Below are the code and all the weights of a small trained network. Each question names an input and a class and asks about switching units off, where a switched-off unit gives its printed mean instead of its output.

import numpy as np


def w(rows, s, z=0):
    codes = np.array(rows[::2]) - 128.0
    scale = np.full(codes.shape[1], s)
    scale[-1] = z or s
    return codes * scale


def f(y):
    return np.maximum(y, 0)


def log_softmax(a):
    a = a - a.max(-1, keepdims=True)
    return a - np.log(np.exp(a).sum(-1, keepdims=True))


def net(x, mask):
    res = np.array(x, float).reshape(1, 8) / 4 @ E
    y = f(res @ A[0][:, :-1].T + A[0][:, -1])
    res = res + np.where(mask, y, B[0][:, -1]) @ B[0][:, :-1]
    return log_softmax(res[-1] @ U[:, :-1].T + U[:, -1])


A, B = {}, {}
E = w([
[130,128,128],'x0',
[103,110,215],'x1',
[128,128,129],'x2',
[250,89,147],'x3',
[129,128,128],'x4',
[130,127,129],'x5',
[128,129,128],'x6',
[164,221,150],'x7',
],0.013)
A[0] = w([
[154,74,129,2],'N0',
[118,66,151,45],'N1',
[184,70,155,36],'N2',
[168,168,87,11],'N3',
[95,142,86,48],'N4',
[251,124,105,251],'N5',
[118,52,38,171],'N6',
[221,106,135,210],'N7',
[160,217,67,210],'N8',
[115,59,45,120],'N9',
[74,60,145,110],'N10',
],0.013,0.0044)
B[0] = w([
[170,75,53,152],'N0',
[162,117,115,160],'N1',
[175,47,139,180],'N2',
[156,59,61,156],'N3',
[145,72,100,154],'N4',
[196,135,195,249],'N5',
[102,171,250,209],'N6',
[219,118,199,223],'N7',
[83,157,39,211],'N8',
[91,191,141,195],'N9',
[243,90,109,189],'N10',
],0.012,0.013)
U = w([
[7,192,170,237],'0',
[128,110,117,255],'1',
[109,162,197,8],'2',
[131,50,92,2],'3',
[56,169,32,14],'4',
],0.015,0.0084)

Each question gives the input, the list of numbers given to net, and the class t.
The units are the neurons (one row each of A and B). Each row of codes is followed by its name. A weight is (code - 128) times the scale printed after its matrix; where a second scale follows, it is the last column's (A, B and U).
mask holds one flag per neuron, in row order. A switched-off neuron (its flag False) gives its mean, the last column of its row in B, instead of its output. The means were averaged over made-up inputs and are rounded, as every weight is.
A unit's drop is (log p(t) with every unit on - log p(t) with that unit switched off) / (log p(t) with every unit on - log p(t) with every unit switched off).
The circuit of an input: a set's keep is (log p(t) with only the set's units on - log p(t) with every unit switched off) / (log p(t) with every unit on - log p(t) with every unit switched off). Starting from all 11 units, units are removed one at a time, each time the one whose removal leaves the highest keep (on an exact tie, the one counted first), for as long as the keep stays at least 0.8.
units of the circuit, in order: the units of the circuit, biggest drop first
k most important neurons: the k neurons with the biggest drops, biggest first
drop when u is switched off: that unit's drop, to one decimal
input [-1,8,-7,-7,-8,-6,-6,-4], class 1: 4 most important neurons	[N10 N2 N3 N0]
input [-7,8,-5,-5,2,-8,4,3], class 0: units of the circuit, in order	[N7]
input [-6,0,-4,-1,2,-4,6,-3], class 0: units of the circuit, in order	[N7 N5 N2]
input [6,-5,-7,0,-6,1,-2,3], class 4: units of the circuit, in order	[N8 N10]
input [1,3,-6,6,6,1,7,0], class 3: 2 most important neurons	[N6 N2]
input [-6,4,-7,4,-2,-2,-5,-1], class 3: 4 most important neurons	[N6 N2 N9 N0]
input [2,3,1,1,2,3,-8,-1], class 3: 3 most important neurons	[N6 N9 N5]
input [8,5,-1,1,7,-1,-1,-2], class 3: units of the circuit, in order	[N6 N9]
input [-1,-3,4,8,-1,-3,-2,-4], class 2: units of the circuit, in order	[N6 N5]
input [-6,-1,-7,3,-1,-8,5,-4], class 2: units of the circuit, in order	[N6 N8]
input [-1,6,6,-3,2,6,-1,0], class 1: 3 most important neurons	[N6 N10 N9]
input [-3,4,-1,7,5,0,3,-1], class 3: 4 most important neurons	[N2 N6 N0 N9]
input [2,0,-6,2,-8,0,3,-3], class 2: units of the circuit, in order	[N8 N6 N3]
input [7,-5,3,7,0,-5,-1,-1], class 2: units of the circuit, in order	[N5]
input [-5,4,-4,-3,-2,-2,6,1], class 0: 3 most important neurons	[N7 N5 N2]
input [-6,-7,-6,1,-1,-5,-4,-6], class 2: 2 most important neurons	[N6 N8]
input [-5,-6,4,7,-1,-6,-8,-1], class 2: 2 most important neurons	[N5 N6]
input [2,2,8,-8,-1,2,-2,-4], class 1: 2 most important neurons	[N10 N4]
input [-1,0,2,-5,-8,-4,-2,-1], class 0: 2 most important neurons	[N7 N2]
input [2,-1,4,-1,-7,3,3,7], class 4: 2 most important neurons	[N8 N6]
input [4,-8,8,-2,7,-5,4,7], class 4: units of the circuit, in order	[N8]
input [-6,5,-3,-8,7,7,5,-3], class 1: 2 most important neurons	[N10 N2]
input [4,6,-2,3,0,4,3,-5], class 3: drop when N2 is switched off	0.1
input [-6,1,-3,-5,2,8,6,3], class 0: drop when N3 is switched off	0.2
input [-6,-2,-5,-4,7,8,0,2], class 4: drop when N5 is switched off	0.1
input [8,4,-8,-8,2,-6,-5,-2], class 1: drop when N10 is switched off	1.2
input [5,-8,7,-8,7,0,0,-6], class 0: units of the circuit, in order	[N6]
